Here is a tiny trained network, its code and every weight. The questions are about switching its units off for an input and a target symbol, where a switched-off unit gives its printed mean instead of its output.

import numpy as np


def w(rows, s, z=0):
    codes = np.array(rows[::2]) - 128.0
    scale = np.full(codes.shape[1], s)
    scale[-1] = z or s
    return codes * scale


def softmax(a):
    e = np.exp(a - a.max(-1, keepdims=True))
    return e / e.sum(-1, keepdims=True)


def log_softmax(a):
    a = a - a.max(-1, keepdims=True)
    return a - np.log(np.exp(a).sum(-1, keepdims=True))


def net(x, mask):
    ids = ['αβγδεζηθλμξπστφψ'.index(c) for c in x.split()]
    T = len(ids)
    res = E[ids] + P[:T]
    u = 0
    for l in range(2):
        r = res
        for j in range(3):
            rows = slice(2 * j, 2 * j + 2)
            q, k, v = (r @ M[l][rows].T for M in (Q, K, V))
            z = softmax(np.where(np.tri(T) > 0, q @ k.T / 2**0.5, -1e9)) @ v
            o = O[l][rows]
            res = res + np.where(mask[u + j], z, o[:, -1]) @ o[:, :-1]
        u += 3
    return log_softmax(res[-1] @ U[:, :-1].T + U[:, -1])


Q, K, V, O = {}, {}, {}, {}
E = w([
[115,37,112,202],'α',
[61,48,124,87],'β',
[110,113,110,55],'γ',
[88,122,95,130],'δ',
[57,81,179,188],'ε',
[165,195,84,70],'ζ',
[49,138,23,205],'η',
[35,85,254,166],'θ',
[71,154,157,144],'λ',
[217,169,173,100],'μ',
[157,64,176,146],'ξ',
[184,118,69,78],'π',
[161,149,127,74],'σ',
[228,56,153,134],'τ',
[9,214,124,175],'φ',
[179,247,96,252],'ψ',
],0.011)
P = w([
[130,131,116,83],'0',
[141,130,118,78],'1',
[182,105,75,201],'2',
[182,219,183,144],'3',
[115,141,120,69],'4',
[218,89,34,229],'5',
[185,240,176,108],'6',
[107,148,100,43],'7',
[184,81,18,239],'8',
[174,218,202,121],'9',
[95,133,119,70],'10',
[236,87,7,253],'11',
[173,220,191,116],'12',
],0.0065)
Q[0] = w([
[120,61,168,11],'0.h0',
[112,21,113,121],'0.h0',
[140,5,66,182],'0.h1',
[212,107,69,235],'0.h1',
[172,164,183,85],'0.h2',
[89,33,1,112],'0.h2',
],0.0066)
K[0] = w([
[80,41,131,4],'0.h0',
[69,41,224,119],'0.h0',
[151,59,93,157],'0.h1',
[214,108,63,191],'0.h1',
[163,148,253,105],'0.h2',
[65,154,30,170],'0.h2',
],0.0064)
V[0] = w([
[161,244,102,139],'0.h0',
[168,133,87,179],'0.h0',
[45,204,104,73],'0.h1',
[255,134,191,143],'0.h1',
[192,157,179,90],'0.h2',
[98,151,74,166],'0.h2',
],0.0085)
O[0] = w([
[208,207,194,159,252],'0.h0',
[188,118,149,204,217],'0.h0',
[101,254,136,83,87],'0.h1',
[217,37,215,147,150],'0.h1',
[171,129,209,90,102],'0.h2',
[165,204,12,146,176],'0.h2',
],0.007,0.0023)
Q[1] = w([
[135,183,188,164],'1.h0',
[28,68,202,104],'1.h0',
[183,93,145,154],'1.h1',
[158,218,255,101],'1.h1',
[130,117,51,170],'1.h2',
[59,226,12,122],'1.h2',
],0.0053)
K[1] = w([
[173,207,74,103],'1.h0',
[2,154,65,135],'1.h0',
[136,206,167,163],'1.h1',
[66,75,125,230],'1.h1',
[175,85,144,167],'1.h2',
[157,176,170,143],'1.h2',
],0.0058)
V[1] = w([
[3,141,228,247],'1.h0',
[94,115,119,68],'1.h0',
[201,104,75,25],'1.h1',
[86,90,76,21],'1.h1',
[125,128,179,100],'1.h2',
[144,69,25,104],'1.h2',
],0.0055)
O[1] = w([
[1,146,218,207,108],'1.h0',
[77,185,139,43,9],'1.h0',
[164,85,46,31,81],'1.h1',
[104,110,124,73,4],'1.h1',
[39,192,178,29,88],'1.h2',
[107,38,137,150,129],'1.h2',
],0.0062,0.0021)
U = w([
[98,10,77,221,145],'α',
[38,62,86,81,38],'β',
[101,121,113,39,76],'γ',
[96,130,84,129,70],'δ',
[38,91,164,182,75],'ε',
[185,185,125,64,51],'ζ',
[104,144,8,214,89],'η',
[29,115,253,133,66],'θ',
[68,191,185,138,199],'λ',
[198,115,253,92,66],'μ',
[130,42,207,135,113],'ξ',
[187,85,97,120,254],'π',
[161,139,191,79,177],'σ',
[186,15,191,139,158],'τ',
[78,243,162,161,84],'φ',
[173,147,190,236,141],'ψ',
],0.0068,0.0058)

Each question gives the input, a string of symbols that net reads in full, and the target symbol t.
The units are the heads (2 rows each of Q, K, V and O). Each row of codes is followed by its name. A weight is (code - 128) times the scale printed after its matrix; where a second scale follows, it is the last column's (O and U).
mask holds one flag per head, layer by layer. A switched-off head (its flag False) gives its mean, the last column of its rows in O, instead of its output. The means were averaged over made-up inputs and are rounded, as every weight is.
A unit's drop is (log p(t) with every unit on - log p(t) with that unit switched off) / (log p(t) with every unit on - log p(t) with every unit switched off).
The circuit of an input: a set's keep is (log p(t) with only the set's units on - log p(t) with every unit switched off) / (log p(t) with every unit on - log p(t) with every unit switched off). Starting from all 6 units, units are removed one at a time, each time the one whose removal leaves the highest keep (on an exact tie, the one counted first), for as long as the keep stays at least 0.8.
circuit, biggest first: the units of the circuit, biggest drop first
heads that matter: for each layer, one digit per head in row order, 1 if its drop is at least 0.15 and else 0, layers parted by /
drop of u: that unit's drop, to one decimal
input μ ε δ τ γ τ, target τ: heads that matter => 010 / 000
input η δ η η η, target η: circuit, biggest first => [0.h2 0.h1]
input ξ θ θ, target θ: circuit, biggest first => [1.h0 0.h2 0.h0]
input η β δ, target η: heads that matter => 011 / 000
input ψ ψ η ζ φ θ ψ ξ ζ, target ψ: circuit, biggest first => [0.h0 1.h1]
input λ σ θ ψ φ, target φ: circuit, biggest first => [0.h1 1.h2 0.h0]
input η η φ, target η: heads that matter => 011 / 001
input ψ ψ π α, target ψ: circuit, biggest first => [0.h0 1.h1]
input σ δ μ μ, target μ: circuit, biggest first => [0.h2 0.h1]
input ψ ζ μ σ λ λ ψ φ φ, target ψ: circuit, biggest first => [0.h0 1.h1]
input ξ γ λ θ δ ψ, target ψ: heads that matter => 100 / 000
input β α ψ λ θ φ, target ψ: circuit, biggest first => [0.h0 1.h0]
input φ ψ σ ζ θ π ψ π μ δ ψ λ, target ψ: heads that matter => 100 / 010
input ε λ φ μ θ, target θ: drop of 1.h0 => 0.5
input τ ζ ζ λ μ ψ η, target ψ: drop of 0.h0 => 0.9
input η ψ ψ η, target ψ: drop of 0.h0 => 1.0
